Below is a small trained network, with its code and all its weights. Each question gives an input and a target symbol and asks what happens when units are switched off, that is, made to give their printed mean instead of their output.

import numpy as np


def w(rows, s, z=0):
    codes = np.array(rows[::2]) - 128.0
    scale = np.full(codes.shape[1], s)
    scale[-1] = z or s
    return codes * scale


def norm(h):
    return h / np.sqrt((h * h).mean(-1, keepdims=True) + 1e-5)


def softmax(a):
    e = np.exp(a - a.max(-1, keepdims=True))
    return e / e.sum(-1, keepdims=True)


def log_softmax(a):
    a = a - a.max(-1, keepdims=True)
    return a - np.log(np.exp(a).sum(-1, keepdims=True))


def net(x, mask):
    ids = ['ΛΠηθμσφψ'.index(c) for c in x.split()]
    T = len(ids)
    res = E[ids] + P[:T]
    u = 0
    for l in range(3):
        r = norm(res)
        for j in range(2):
            rows = slice(2 * j, 2 * j + 2)
            q, k, v = (r @ M[l][rows].T for M in (Q, K, V))
            z = softmax(np.where(np.tri(T) > 0, q @ k.T / 2**0.5, -1e9)) @ v
            o = O[l][rows]
            res = res + np.where(mask[u + j], z, o[:, -1]) @ o[:, :-1]
        u += 2
    return log_softmax(norm(res)[-1] @ U[:, :-1].T + U[:, -1])


Q, K, V, O = {}, {}, {}, {}
E = w([
[54,117,145,70],'Λ',
[92,183,45,62],'Π',
[10,173,105,149],'η',
[39,126,162,174],'θ',
[167,198,166,156],'μ',
[101,160,156,10],'σ',
[105,164,79,62],'φ',
[36,96,193,106],'ψ',
],0.012)
P = w([
[38,171,168,139],'0',
[123,155,81,93],'1',
[4,191,172,85],'2',
[142,124,89,121],'3',
[40,180,170,86],'4',
[154,101,96,146],'5',
[60,186,170,78],'6',
[170,79,94,158],'7',
[69,176,195,80],'8',
[170,79,87,151],'9',
],0.012)
Q[0] = w([
[92,131,99,127],'0.h1',
[204,119,100,204],'0.h1',
[69,46,107,65],'0.h2',
[102,223,250,105],'0.h2',
],0.024)
K[0] = w([
[120,86,139,125],'0.h1',
[55,223,162,119],'0.h1',
[122,83,191,39],'0.h2',
[123,53,5,190],'0.h2',
],0.022)
V[0] = w([
[231,144,164,204],'0.h1',
[136,3,187,48],'0.h1',
[138,19,175,3],'0.h2',
[252,168,161,91],'0.h2',
],0.024)
O[0] = w([
[13,125,131,81,4],'0.h1',
[219,75,48,72,74],'0.h1',
[146,155,148,5,114],'0.h2',
[145,205,210,151,78],'0.h2',
],0.019,0.025)
Q[1] = w([
[25,169,206,130],'1.h1',
[152,149,149,121],'1.h1',
[57,205,107,178],'1.h2',
[76,36,134,253],'1.h2',
],0.025)
K[1] = w([
[197,151,174,251],'1.h1',
[143,180,98,119],'1.h1',
[130,136,243,135],'1.h2',
[104,20,205,200],'1.h2',
],0.024)
V[1] = w([
[110,219,6,171],'1.h1',
[78,240,152,141],'1.h1',
[109,204,135,152],'1.h2',
[90,67,244,151],'1.h2',
],0.019)
O[1] = w([
[78,236,3,152,254],'1.h1',
[150,208,155,254,36],'1.h1',
[189,168,175,152,171],'1.h2',
[129,234,9,124,84],'1.h2',
],0.0098,0.0059)
Q[2] = w([
[32,47,160,96],'2.h1',
[162,34,9,252],'2.h1',
[152,109,33,202],'2.h2',
[77,48,92,172],'2.h2',
],0.021)
K[2] = w([
[194,130,95,131],'2.h1',
[146,165,145,1],'2.h1',
[126,113,51,125],'2.h2',
[97,109,86,158],'2.h2',
],0.033)
V[2] = w([
[109,195,182,8],'2.h1',
[44,88,169,98],'2.h1',
[175,23,58,90],'2.h2',
[182,70,230,211],'2.h2',
],0.017)
O[2] = w([
[140,101,69,254,11],'2.h1',
[177,174,149,178,52],'2.h1',
[148,237,155,220,219],'2.h2',
[180,132,243,83,181],'2.h2',
],0.012)
U = w([
[160,163,64,68,41],'Λ',
[146,208,183,202,144],'Π',
[72,67,121,155,104],'η',
[69,152,17,99,138],'θ',
[1,97,175,108,253],'μ',
[196,62,135,127,73],'σ',
[158,154,242,49,140],'φ',
[147,52,99,91,169],'ψ',
],0.0099,0.0033)

Each question gives the input, a string of symbols that net reads in full, and the target symbol t.
The units are the heads (2 rows each of Q, K, V and O). Each row of codes is followed by its name. A weight is (code - 128) times the scale printed after its matrix; where a second scale follows, it is the last column's (O and U).
mask holds one flag per head, layer by layer. A switched-off head (its flag False) gives its mean, the last column of its rows in O, instead of its output. The means were averaged over made-up inputs and are rounded, as every weight is.
A unit's drop is (log p(t) with every unit on - log p(t) with that unit switched off) / (log p(t) with every unit on - log p(t) with every unit switched off).
The circuit of an input: a set's keep is (log p(t) with only the set's units on - log p(t) with every unit switched off) / (log p(t) with every unit on - log p(t) with every unit switched off). Starting from all 6 units, units are removed one at a time, each time the one whose removal leaves the highest keep (on an exact tie, the one counted first), for as long as the keep stays at least 0.8.
units of the circuit, in order: the units of the circuit, biggest drop first
unit that matters most: the unit with the biggest drop
heads that matter: for each layer, one digit per head in row order, 1 if its drop is at least 0.15 and else 0, layers parted by /
drop when u is switched off: that unit's drop, to one decimal
input Π φ Π, target φ: units of the circuit, in order => (2.h1)
input η θ φ Π, target θ: units of the circuit, in order => (1.h1 2.h2)
input φ φ Π η Π, target θ: heads that matter => 01 / 10 / 00
input θ Π φ Π μ Π Π Π ψ σ, target φ: heads that matter => 01 / 00 / 00
input Π Π Π σ Π σ φ Π, target φ: heads that matter => 01 / 00 / 00
input Π σ Π φ θ Π ψ ψ σ, target ψ: heads that matter => 10 / 00 / 00
input θ ψ θ φ ψ, target φ: heads that matter => 01 / 00 / 00
input Π σ φ θ Π μ φ, target μ: heads that matter => 10 / 00 / 00
input Π Π φ Π Π ψ Π θ φ, target θ: heads that matter => 10 / 00 / 00
input μ σ η, target σ: heads that matter => 11 / 00 / 00
input Π Π μ σ φ θ φ, target θ: units of the circuit, in order => (0.h1 2.h2)
input η Λ φ μ Π ψ, target ψ: heads that matter => 11 / 01 / 00
input μ φ θ Π θ θ θ, target θ: heads that matter => 00 / 00 / 00
input Π ψ Λ, target ψ: unit that matters most => 0.h1
input Λ Π φ Π, target σ: heads that matter => 11 / 11 / 11
input μ Π φ θ η, target θ: heads that matter => 01 / 00 / 00
input μ Π ψ θ, target ψ: heads that matter => 01 / 11 / 00
input Π φ θ, target φ: heads that matter => 01 / 00 / 11
input Π Π φ φ, target Λ: heads that matter => 11 / 10 / 11
input Π Π σ φ φ φ θ, target φ: unit that matters most => 0.h2
input φ Π Π Π φ φ ψ φ, target ψ: units of the circuit, in order => (0.h2 1.h2)
input Π φ Π μ σ ψ Λ, target ψ: drop when 0.h2 is switched off => 0.3
input Λ σ μ, target σ: drop when 1.h2 is switched off => 0.2
input μ φ Π θ μ Π φ ψ μ, target ψ: drop when 1.h2 is switched off => 0.1
input Π φ φ μ Π μ φ, target μ: drop when 0.h1 is switched off => 0.7
